Below are the code and all the weights of a small trained network. Each question names an input and a class and asks about switching units off, where a switched-off unit gives its printed mean instead of its output.

import numpy as np


def w(rows, s, z=0):
    codes = np.array(rows[::2]) - 128.0
    scale = np.full(codes.shape[1], s)
    scale[-1] = z or s
    return codes * scale


def f(y):
    return y / 2 * (1 + np.tanh(0.7978845608 * (y + 0.044715 * y**3)))


def log_softmax(a):
    a = a - a.max(-1, keepdims=True)
    return a - np.log(np.exp(a).sum(-1, keepdims=True))


def net(x, mask):
    res = np.array(x, float).reshape(1, 3) / 4 @ E
    y = f(res @ A[0][:, :-1].T + A[0][:, -1])
    res = res + np.where(mask, y, B[0][:, -1]) @ B[0][:, :-1]
    return log_softmax(res[-1] @ U[:, :-1].T + U[:, -1])


A, B = {}, {}
E = w([
[140,137,132,92,87,150,80,79,81,115,71,98],'x0',
[88,104,252,206,144,83,133,50,164,158,110,166],'x1',
[40,234,120,156,145,170,95,111,97,140,122,78],'x2',
],0.015)
A[0] = w([
[163,99,191,146,70,199,44,68,99,92,28,99,213],'N0',
[237,4,155,116,87,87,183,122,155,152,151,190,189],'N1',
[34,228,143,228,130,178,147,120,117,169,224,109,254],'N2',
[58,125,187,245,198,80,148,126,157,186,109,205,149],'N3',
[151,198,28,80,99,189,102,166,67,77,163,98,142],'N4',
[255,58,84,92,100,146,166,169,129,59,219,189,211],'N5',
[118,168,229,206,162,101,105,68,171,154,171,155,161],'N6',
[111,174,125,81,62,148,54,73,34,98,90,61,230],'N7',
],0.0083,0.0037)
B[0] = w([
[174,157,137,179,75,173,165,122,144,103,98,183,201],'N0',
[166,93,97,128,50,89,166,151,121,71,108,127,252],'N1',
[60,155,192,166,180,105,113,167,125,65,158,132,215],'N2',
[76,124,190,97,125,136,165,98,79,155,151,159,228],'N3',
[142,128,129,38,172,175,124,160,169,171,115,90,212],'N4',
[216,53,199,33,116,86,145,159,143,171,196,102,241],'N5',
[92,132,193,145,127,176,157,56,102,132,126,212,218],'N6',
[164,143,57,159,130,192,9,89,170,115,65,185,214],'N7',
],0.012,0.021)
U = w([
[121,134,117,172,149,143,173,99,126,125,108,94,42],'0',
[144,130,153,171,89,93,204,102,101,102,71,118,41],'1',
[42,172,189,138,160,118,167,64,81,128,142,203,180],'2',
[187,181,99,141,111,164,71,83,153,96,40,160,202],'3',
[73,206,162,171,178,104,117,183,149,49,207,99,144],'4',
[201,52,139,83,60,2,151,170,152,115,158,105,192],'5',
[45,155,109,75,180,164,102,161,173,148,85,105,4],'6',
[208,150,144,57,150,118,136,166,162,223,153,73,175],'7',
],0.0094,0.0027)

Each question gives the input, the list of numbers given to net, and the class t.
The units are the neurons (one row each of A and B). Each row of codes is followed by its name. A weight is (code - 128) times the scale printed after its matrix; where a second scale follows, it is the last column's (A, B and U).
mask holds one flag per neuron, in row order. A switched-off neuron (its flag False) gives its mean, the last column of its row in B, instead of its output. The means were averaged over made-up inputs and are rounded, as every weight is.
A unit's drop is (log p(t) with every unit on - log p(t) with that unit switched off) / (log p(t) with every unit on - log p(t) with every unit switched off).
The circuit of an input: a set's keep is (log p(t) with only the set's units on - log p(t) with every unit switched off) / (log p(t) with every unit on - log p(t) with every unit switched off). Starting from all 8 units, units are removed one at a time, each time the one whose removal leaves the highest keep (on an exact tie, the one counted first), for as long as the keep stays at least 0.8.
circuit, biggest first: the units of the circuit, biggest drop first
most important unit: the unit with the biggest drop
k most important neurons: the k neurons with the biggest drops, biggest first
drop when u is switched off: that unit's drop, to one decimal
input [5,7,-6], class 1: most important unit	N1
input [0,-8,6], class 6: circuit, biggest first	[N4 N5]
input [2,-6,5], class 6: 2 most important neurons	[N4 N1]
input [5,4,-3], class 3: 4 most important neurons	[N5 N2 N3 N0]
input [0,-5,3], class 6: circuit, biggest first	[N5 N4]
input [8,7,-6], class 1: 2 most important neurons	[N1 N7]
input [3,5,-3], class 2: 2 most important neurons	[N6 N5]
input [-3,-2,1], class 7: 2 most important neurons	[N1 N6]
input [4,-8,8], class 6: 4 most important neurons	[N4 N1 N2 N6]
input [5,3,-4], class 1: 3 most important neurons	[N5 N7 N0]
input [-4,-4,-1], class 7: 2 most important neurons	[N1 N4]
input [6,4,8], class 3: 2 most important neurons	[N7 N0]
input [8,-4,-2], class 3: drop when N7 is switched off	2.3
input [-1,-8,8], class 6: drop when N4 is switched off	0.8
input [-4,-8,-3], class 7: circuit, biggest first	[N4]
input [4,-7,-4], class 7: drop when N4 is switched off	0.9
input [2,4,-2], class 2: 2 most important neurons	[N5 N6]
